The rows lie along a hidden order. The number after each row says roughly how far along it the row is, from 0 to 20. A new part has a new order.
In the rows, 128 means zero.
[131 130 129 129 129 125 130 128 128 125 130 129 124 130 128 124 125 130
 128 126 132 130 125 130 130 127 125 129 124 134 149 155 155 165 184]	18
[162  97 169 160  86 115  99 148 118 127 130 126 151 145 214 159 173 177
 153 141 182 111 142 210 166 132 130 134 211 170 131 161 223 167 188]	7
[134 124 139 132 131 126 129 146 148 156 152 161 170 159 165 159 158 159
 162 153 175 156 154 171 162 149 165 158 194 166 156 156 153 159 180]	4
[110 147 102 120 158 137 144 122 133 128 127 128 135 148 131 162 156 142
 150 168 159 185 162 127 152 165 185 179 163 152 169 152 118 161 162]	8
[146 139 190 180 151 140 141 171 146 162 157 169 169 153 185 162 167 168
 153 152 178 133 155 185 161 145 147 151 202 164 149 150 185 162 215]	0
[131 124 134 140 159 154 148 163 148 161 158 163 172 161 164 162 150 154
 162 160 169 158 160 163 165 154 160 165 172 162 154 172 167 160 188]	2
[140 117 142 131 112 124 116 133 123 121 128 126 127 120 153 132 137 144
 133 123 131 107 124 133 128 125 120 150 197 159 155 162 180 180 200]	16
[147  97 164 140  96 117 106 137 125 126 128 137 122 114 168 128 142 144
 146 144 182 120 150 201 159 141 138 147 212 168 146 163 197 167 202]	11
[136 122 142 134 113 124 114 132 123 130 131 127 139 145 170 160 162 156
 153 148 181 148 155 180 151 149 151 147 172 166 152 158 175 158 188]	7
[144 114 155 144 104 121 112 132 135 157 155 161 163 152 189 131 169 162
 151 152 176 132 145 186 164 139 144 153 190 171 150 157 187 162 191]	5
[139 115 148 136 112 118 121 132 128 126 129 123 129 124 163 163 162 164
 153 154 173 143 149 175 170 154 142 154 194 160 153 160 174 171 196]	8
[140 114 154 140 114 124 116 139 127 124 127 128 126 125 145 163 166 165
 151 149 171 141 149 171 161 147 143 149 200 180 153 156 191 165 203]	8
[149 104 164 147  81 116 108 142 120 117 129 126 130 112 166 131 147 154
 143 139 176 130 162 200 168 139 133 143 201 169 138 154 201 164 213]	11
[132 143 168 171 165 151 150 162 152 163 156 168 162 166 169 158 155 157
 154 157 174 153 154 163 153 159 167 160 179 157 156 157 152 151 184]	0
[133 123 134 129 130 138 149 160 152 155 158 163 167 160 171 169 159 169
 156 155 175 169 155 171 158 151 159 163 187 160 157 159 172 166 185]	3
[132 118 129 133 104 126 124 128 128 126 128 127 136 142 170 161 161 157
 153 152 170 156 156 174 156 153 159 152 194 160 160 156 165 167 190]	8
[164  94 187 155  79 114  96 144 114 130 130 130 144 141 222 163 161 177
 159 144 180 104 140 252 160 129 124 128 215 178 135 166 230 188 236]	7
[125 125 123 124 128 130 128 128 127 128 149 156 169 165 160 147 156 153
 152 158 176 166 159 159 159 158 164 168 168 152 158 162 155 159 178]	5
[138 108 143 141 115 116 118 135 123 128 125 129 130 124 151 135 134 131
 133 116 135 106 122 147  97 114 109 123 181 164 151 153 177 163 196]	16
[138 115 148 144 119 123 119 131 125 127 132 130 125 124 159 158 163 163
 152 152 178 148 156 177 163 145 149 157 202 161 153 160 168 170 199]	8
[138 160 169 169 164 150 154 161 154 163 157 160 176 163 139 164 160 155
 153 160 166 160 153 162 163 150 161 166 191 159 162 155 155 154 202]	0
[122 120 137 130 122 128 126 134 130 167 153 165 172 165 176 165 158 151
 151 155 174 149 159 172 154 154 153 164 195 167 156 158 158 171 193]	5
[129 129 135 130 125 126 127 125 126 128 129 133 131 137 164 162 163 160
 153 156 163 164 157 157 164 152 158 165 171 163 154 154 158 168 178]	8
[147 109 162 157  98 122 112 140 125 132 131 124 127 134 189 161 168 165
 157 148 183 137 148 207 163 134 140 151 194 163 143 155 193 165 201]	8
[143 117 141 146 108 121 115 138 121 128 127 123 128 116 161 130 126 144
 133 120 138 105 122 157 147 148 145 151 192 168 148 156 215 164 189]	14
[140 118 152 135 101 122 116 139 123 127 128 130 126 123 158 125 141 141
 134 123 139 106 123 154 131 115 116 123 170 162 146 159 190 171 212]	16
[138 144 146 138 117 123 123 135 124 131 129 131 128 121 144 126 133 134
 123 126 129 115 129 134 128 131 149 152 180 161 154 165 182 166 204]	15
[142 111 152 137 105 120 115 134 124 130 129 124 125 118 156 122 139 140
 130 119 130 110 135 194 159 145 144 144 197 163 149 160 188 157 192]	13
[141 108 160 139 115 121 107 140 123 132 132 126 126 115 167 129 138 140
 133 115 121 101 122 161 130 115 106 106 152 138 130 136 191 163 209]	19
[158 106 175 150  95 116 100 144 118 131 130 129 126 108 176 127 150 154
 133 119 142  83 115 177 133 105  89 125 202 164 140 162 218 156 241]	16
[155 156 183 176 151 147 141 172 151 166 154 160 167 157 187 160 177 167
 154 150 179 139 151 185 166 147 151 147 182 152 144 161 174 165 206]	0
[135 116 142 138 113 124 120 131 129 156 156 163 169 157 182 161 164 163
 153 152 183 144 154 177 166 146 153 157 190 134 151 160 171 159 198]	5
[136 121 142 139 114 126 122 127 126 129 128 128 142 122 147 127 136 133
 121 124 130 111 118 126 135 125 131 142 167 161 155 159 172 162 184]	16
[155 113 163 145 101 118 109 144 120 126 131 125 128 115 168 126 142 144
 123 119 137  91 115 150 133 108 105 115 141 134 114 136 168 140 218]	20
[139 116 142 138 111 123 123 149 147 163 151 167 166 160 174 159 166 160
 156 152 173 141 155 176 161 143 131 151 201 144 157 162 177 165 196]	4
[123 130 130 135 158 151 155 159 157 165 157 164 169 168 165 162 164 155
 155 157 167 158 156 159 159 156 166 170 173 164 144 158 150 167 185]	2
[113 145 107 120 158 138 141 119 133 127 127 127 128 139 118 130 119 114
 126 127 127 154 137  89 120 136 147 144 117 121 133 125  97 138 134]	20
[128 128 134 128 126 126 126 132 129 126 127 135 122 123 136 130 120 134
 132 127 137 134 121 132 130 125 122 127 144 140 151 148 167 165 187]	17
[131 121 140 132 120 127 119 131 126 130 129 130 128 133 136 121 134 135
 125 126 135 122 134 130 126 128 121 118 127 133 124 125 154 156 199]	19
[128 124 137 133 122 128 123 128 126 125 111 126 126 128 142 165 159 155
 154 149 170 150 156 170 156 153 149 159 182 156 153 164 164 165 192]	8
[136 119 151 138 118 122 116 131 126 130 128 126 128 122 146 128 138 144
 129 125 127 114 128 162 148 147 150 153 184 175 152 164 167 168 197]	14
[135 122 139 134 113 125 122 145 145 163 163 160 170 160 177 163 166 161
 154 153 166 146 153 170 164 154 160 155 188 156 149 174 166 166 198]	4
[119 142 123 124 139 130 135 128 129 106 126 125 130 123 120 132 118 124
 145 127 131 146 157 150 155 156 180 175 181 161 161 155 147 166 151]	13
[163  97 189 150  88 115  96 148 120 136 132 124 127 106 182 126 145 144
 131 114 138  71 117 180 133 103  71  89 160 150 132 161 222 158 232]	17
[133 138 165 172 174 152 152 166 152 155 158 161 175 160 157 166 147 161
 158 156 173 150 158 187 160 153 160 162 197 158 154 156 160 159 181]	1
[115 138 111 121 147 134 137 124 130 125 130 129 130 135 114 129 122 120
 128 135 131 158 156 151 158 163 178 174 180 149 167 155 144 162 164]	12
[134 115 139 130 116 124 122 131 126 129 129 125 127 124 139 132 134 133
 131 128 141 137 155 175 159 151 159 150 186 163 155 162 177 165 210]	12
[128 127 131 130 127 126 125 127 128 129 126 127 125 130 135 135 131 125
 127 129 128 124 131 119 132 133 159 167 175 161 158 147 150 155 173]	15
[122 138 128 125 134 130 133 124 132 131 127 132 143 164 156 161 153 150
 154 154 165 168 160 149 165 160 172 184 181 156 160 154 143 164 176]	7
[156  98 198 153  88 117  99 148 119 129 133 129 128 112 175 129 151 147
 128 116 148  77 116 187 131 110  79  93 161 148 130 164 205 160 239]	18
[141 113 142 139 112 121 116 111 123 129 128 126 127 127 147 164 170 165
 157 153 183 142 154 183 153 144 150 150 185 152 146 157 178 171 199]	8
[157  98 190 151  94 118 116 179 141 164 159 159 169 149 208 167 168 166
 158 145 195 118 152 213 162 136 128 137 208 171 142 160 211 162 215]	3
[132 131 164 173 165 146 150 162 151 166 159 163 168 159 166 164 160 160
 163 150 176 153 158 183 158 154 163 163 190 156 158 147 163 160 166]	1

Next part:
[148 125 107 137 121  98 143 113 108 142 130  92 122  97 156 110 128 135
 138 148 106 133 156 121 108]	15
[217 155  72 121 110  48 188  67 131 154 141  75 105  74 209 119 120 146
 187 191 110 180 196 142  76]	12
[156 149  95 120  97  84 147 116 120 132 123 125 117 120 148  91 147 144
 137 124 104 151 170 163  44]	12
[199 161 105  91  84  79 143 102 193  69 135 206 124 150 114  80 152 139
 166 112 140 187 171 127  80]	0
[184 150  96 107  97  83 147 101 161 109 132 137 115 131 141  92 146 138
 180 135 119 168 155 149 112]	6
[118 103 115 144 128 106 139 114  83 163 130  83 126  77 168 103 117 133
 142 155 103 115 150 114  84]	20
[193 188  83 114  63  85 177 104 158 121 131 127 103 153 128 123 156 157
 136 137  98 176 142 211 156]	2
[195 163 103 101  77  88 153 112 167  91 131 147 114 162 107  92 160 146
 131 105  88 172 153 188 109]	0
[144 139  94 151 115  92 162 118  93 175 127  42 109 101 171 146 120 148
 122 150  77 128 136 184 147]	15
[189 147  93 100  85  81 157 100 161 113 132 156 115 151 131  92 155 140
 152 134 111 176 158 180 102]	4
[201 162  85 101  78  89 158 104 169  92 134 166 116 150 119  98 152 143
 143 119 123 175 143 180 127]	1
[144 120 105 144 130  95 159 115  98 170 130  79 118  84 175 120 121 135
 133 155  96 127 154 128  99]	17
[144 134  96 140 132  89 163 112 106 169 127  68 114  99 169 133 127 139
 130 136  91 127 144 159 134]	14
[173 160  82 115  76  43 169 106 131 125 122 134 109 138 154  75 156 159
 126 139  82 161 180 210  56]	9
[210 168  93 100  74  80 161 103 178  99 132 163 115 159 119  93 161 149
 140 118 119 172 155 182 101]	1
[182 154  64 136 110  54 180  84 111 172 132  63 102  83 186 133 129 154
 150 172  90 155 174 178 104]	13
[216 178  75 102  91  81 146  88 170  99 137 152 109 153 125 113 157 154
 151 129 114 182 153 187 117]	0
[158 140 114 113 116 118 143 121 144 117 128 134 125 128 128 105 138 126
 136 128 123 136 146 133 134]	9
[174 156 100 108  99 117 151 113 175 112 134 152 120 122 115 112 140 133
 143 129 128 165 136 155 156]	3
[153 133 100 131 114  88 157 100 119 145 128  96 120 100 150 122 135 136
 139 148 103 147 152 148 121]	12
[194 178  74 120  74  84 185  98 153 142 132  99 102 147 144 116 155 155
 133 144  94 166 148 220 161]	5
[155 144 103 133 117  92 162 108 125 157 129  83 113 108 157 129 128 140
 139 145 100 143 148 149 131]	12
[197 155 109 103 101 113 155 107 158 106 134 161 119 151 119  95 145 127
 149 127 130 172 148 152 123]	3
[146 112 103 132 126  95 138 111 117 148 130 105 121  89 154  96 121 125
 152 140 119 134 168 111  80]	15
[182 130  86 137 132  86 167  96 112 163 134  70 114  83 164 129 114 138
 165 170 107 137 164 137 108]	15
[146 121 109 146 152 136 159 106 122 161 135  68 117  73 167 157 109 117
 151 178 130 134 131  88 183]	15
[201 168 102  86  82  79 151 101 177  89 133 189 118 159 112  76 158 146
 147 113 125 188 168 165  89]	0
[141 108 109 122 128 106 128 127 116 130 124 134 130 102 139  90 126 122
 148 132 122 116 154 100  87]	14
[172 158 112 102  86 114 142 121 177  94 129 166 122 164 101  98 157 140
 126 107 118 159 135 173 128]	2
[131 131 100 151 121  82 152 116  82 188 125  73 113  84 170 119 129 137
 114 147  84 123 154 155  92]	18
[199 143  98 108 101  79 153  98 151 128 132 127 111 115 159  98 137 140
 161 146 113 157 168 153  86]	8
[149 149  89 136 111  84 168 116 122 156 126  81 108 117 155 133 143 141
 129 146  81 153 141 184 152]	10
[156 126 104 126 124  80 153 105 113 152 131 106 119  90 169 114 124 129
 154 156 110 139 164 104  80]	15
[162 132 118 109 110 120 135 115 159  98 132 170 130 133 114  89 136 118
 158 132 142 158 148 113 114]	6
[145 134  91 140 127  82 164 106 100 169 127  72 120  96 176 126 133 146
 130 151  98 138 154 176 117]	14
[155 137  95 129 102  73 152 114 102 141 125 108 114 104 154  95 146 146
 128 128  99 151 165 154  80]	12
[198 171  88 108  84  99 169 103 157 114 133 151 116 156 133 105 160 148
 139 115 114 172 147 188 132]	3
[182 134  86 138 128  76 171  84 106 179 142  95 111  58 203 123 111 135
 166 184 111 148 176 118  79]	17
[176 152  90 118 112  94 165  96 137 139 132 136 114 106 156 117 137 141
 151 154 110 159 157 143 122]	9
[143 127  94 134 145 161 161 111 141 147 137  83 122  91 153 163 116 115
 158 169 134 132 132  99 200]	12
[157 117  99 132 133  99 143 101 103 164 134 104 123  75 227 110 116 126
 168 162 123 140 163  86  83]	16
[167 133  92 141 143 117 169  99 114 176 135  53 113  76 175 167 105 128
 160 179 117 135 152 122 176]	14
[191 138 101 125 110 106 156 114 134 144 125 113 116 123 137 113 138 137
 127 137 104 139 141 150 128]	10
[140 106 109 138 138 116 142 121  99 150 131 108 129  80 159 116 112 125
 149 151 122 132 153 104  85]	16
[150 158 109 110  84 124 153 146 160  94 125 148 124 169  97 115 158 136
 107  91 113 145 117 190 176]	2
[163 127  99 141 134  95 153 104 110 156 136  74 121  69 172 130 115 128
 156 160 120 129 164  98  99]	16
[177 147 108  97  91 105 151 111 165  95 130 165 123 144 114  88 150 133
 146 127 125 169 160 162 116]	4
[153 130  95 136 117  84 157 105 108 157 129  98 117  89 175 114 128 141
 145 145 104 142 167 139  74]	15
[158 165 100 109  82  99 156 121 152 106 126 149 110 168  99 113 162 144
 123 113 100 157 125 197 152]	2
[219 173  82  94 121 104 155  84 194  99 148 163 117 126 133 107 139 135
 187 158 149 197 160 133 139]	0
[175 157  97 118  82 193 179 104 141 133 126 115 114 136 143 109 149 149
 135 136  95 159 151 189 127]	7
[202 157 100  95  90 102 148 107 179  77 136 188 120 154 115  76 151 134
 154 115 142 188 154 147 102]	1
[178 158 109  92  91  98 136 110 177  81 134 198 125 159 107  74 154 136
 147 111 141 180 154 133  93]	0
[119 119 110 145 128 109 147 125  94 163 123  81 121 101 151 131 130 147
 111 139  92 116 133 147 144]	15
[138 113 113 144 122  78 148 107  91 181 129  60 115  65 187 120 127 138
 137 168  88 118 151 147  82]	20
[140 152  96 129 111  96 172 113 120 149 124  73 110 122 144 130 145 146
 124 141  86 155 115 193 163]	9
[179 162  95 109  81  95 154 118 163 134 128 168 114 162  96  96 163 146
 124 115 111 169 136 203 143]	1
[192 160 101  93  96  92 157 105 173  84 136 193 119 148 116  83 156 140
 152 117 134 187 157 154 105]	0
[152 121 103 137 129  91 144 111 109 157 131  91 121  88 166 118 122 130
 150 163 111 139 158 123  95]	15
[153 118  98 164 127 101 144 109 100 156 132  84 127  85 171 120 122 132
 137 149 110 128 155 125 110]	16
[107 109 121 158 124  71 141 140  79 176 120  64 121  93 153 109 131 138
 101 133  84  95 128 160 126]	19
[170 149 107 107  94 106 150 115 154 105 128 153 119 139 125  92 153 143
 136 121 114 161 151 157 111]	5
[145 134  92 130 112  65 152 123 106 150 127 102 116  95 170  98 137 142
 137 125 103 143 172 147  72]	14
[242 117  98  85 148  72 148  60 180  88 154 195 133  68 179  58 105 110
 246 185 185 199 228   6   1]	10
[209 172  86 104  96 112 177  98 170 116 135 140 109 144 141 111 143 143
 150 143 121 179 154 180 142]	3
[167 126 106 114 113  96 143 111 142 122 130 148 124 113 146  86 136 129
 147 136 122 158 163 120  75]	10
[190 159 107  97  76  77 145 114 163 112 128 186 120 164 107  71 165 141
 133  98 117 178 159 178  81]	2
[146 117  97 144 147 123 163  97 103 176 140  56 117  62 190 157  98 123
 166 193 122 122 146 112 140]	19
[120 117 104 158 136  98 150 117  84 200 129  40 118  77 185 146 119 137
 123 165  87 101 127 154 155]	20
[166 147  81 124 118  93 157 103 135 140 131  89 115 110 149 121 129 138
 146 151 111 156 154 148 122]	10
[122 113 109 153 141 124 147 121  86 176 128  62 120  79 167 145 121 128
 117 153  99 113 126 136 150]	18
[158 125 119 108 116 129 140 122 164 111 133 154 130 117 129 137 136 115
 150 134 135 153 135  93 118]	8
[116 104 123 147 128 112 131 133  86 175 124  75 126  80 149 115 122 129
 118 140  99 103 133 125 107]	20
[215 157  78 109  96  55 173  94 141 127 132 139 108 126 149  89 152 145
 150 130 106 167 185 172  74]	8
[199 147  92 102 101  87 160  90 163 112 137 150 117 119 149  99 132 130
 173 149 133 168 167 115  98]	7
[187 153 109 108  85 100 150 110 166  96 130 172 123 143 118  95 152 134
 131 115 124 162 150 142 101]	4
[190 135 113  99 105 105 139 114 161  87 134 183 127 134 121  73 138 119
 156 128 140 158 161 111  83]	7
[149 150  90 147 114  76 179 114  98 177 123  56 105 112 167 137 146 154
 118 162  71 140 147 205 132]	13
[153 123 122 118 118 114 138 120 143 114 127 146 130 110 125  90 131 128
 145 134 131 148 152 107 104]	10
[180 160  86 132 117  96 156  93 133 161 134  73 106 102 169 150 126 138
 160 173 104 149 139 152 158]	11
[164 137  94 131 116  89 170 102 128 131 132 103 113 106 165 117 134 137
 156 154 109 167 155 145 135]	11
[173 112  99 131 143 106 143  95 115 164 142  94 123  59 194 119  99 119
 186 180 132 130 169  66  71]	18
[228 165  75 104  92  75 173  86 159 124 139 147 109 130 158 103 144 148
 170 156 118 181 177 151  95]	5
[119 119 113 150 138 115 161 109  90 177 130  57 120  76 181 142 111 130
 137 164 104 114 141 120 133]	18
[196 167  98 101  81  88 155 105 171  99 133 171 111 158 118  84 157 147
 146 129 118 166 149 170 111]	1
[166 139  85 130 124  97 162  95 119 160 134  80 114  86 158 140 124 135
 150 164 110 143 152 133 137]	12
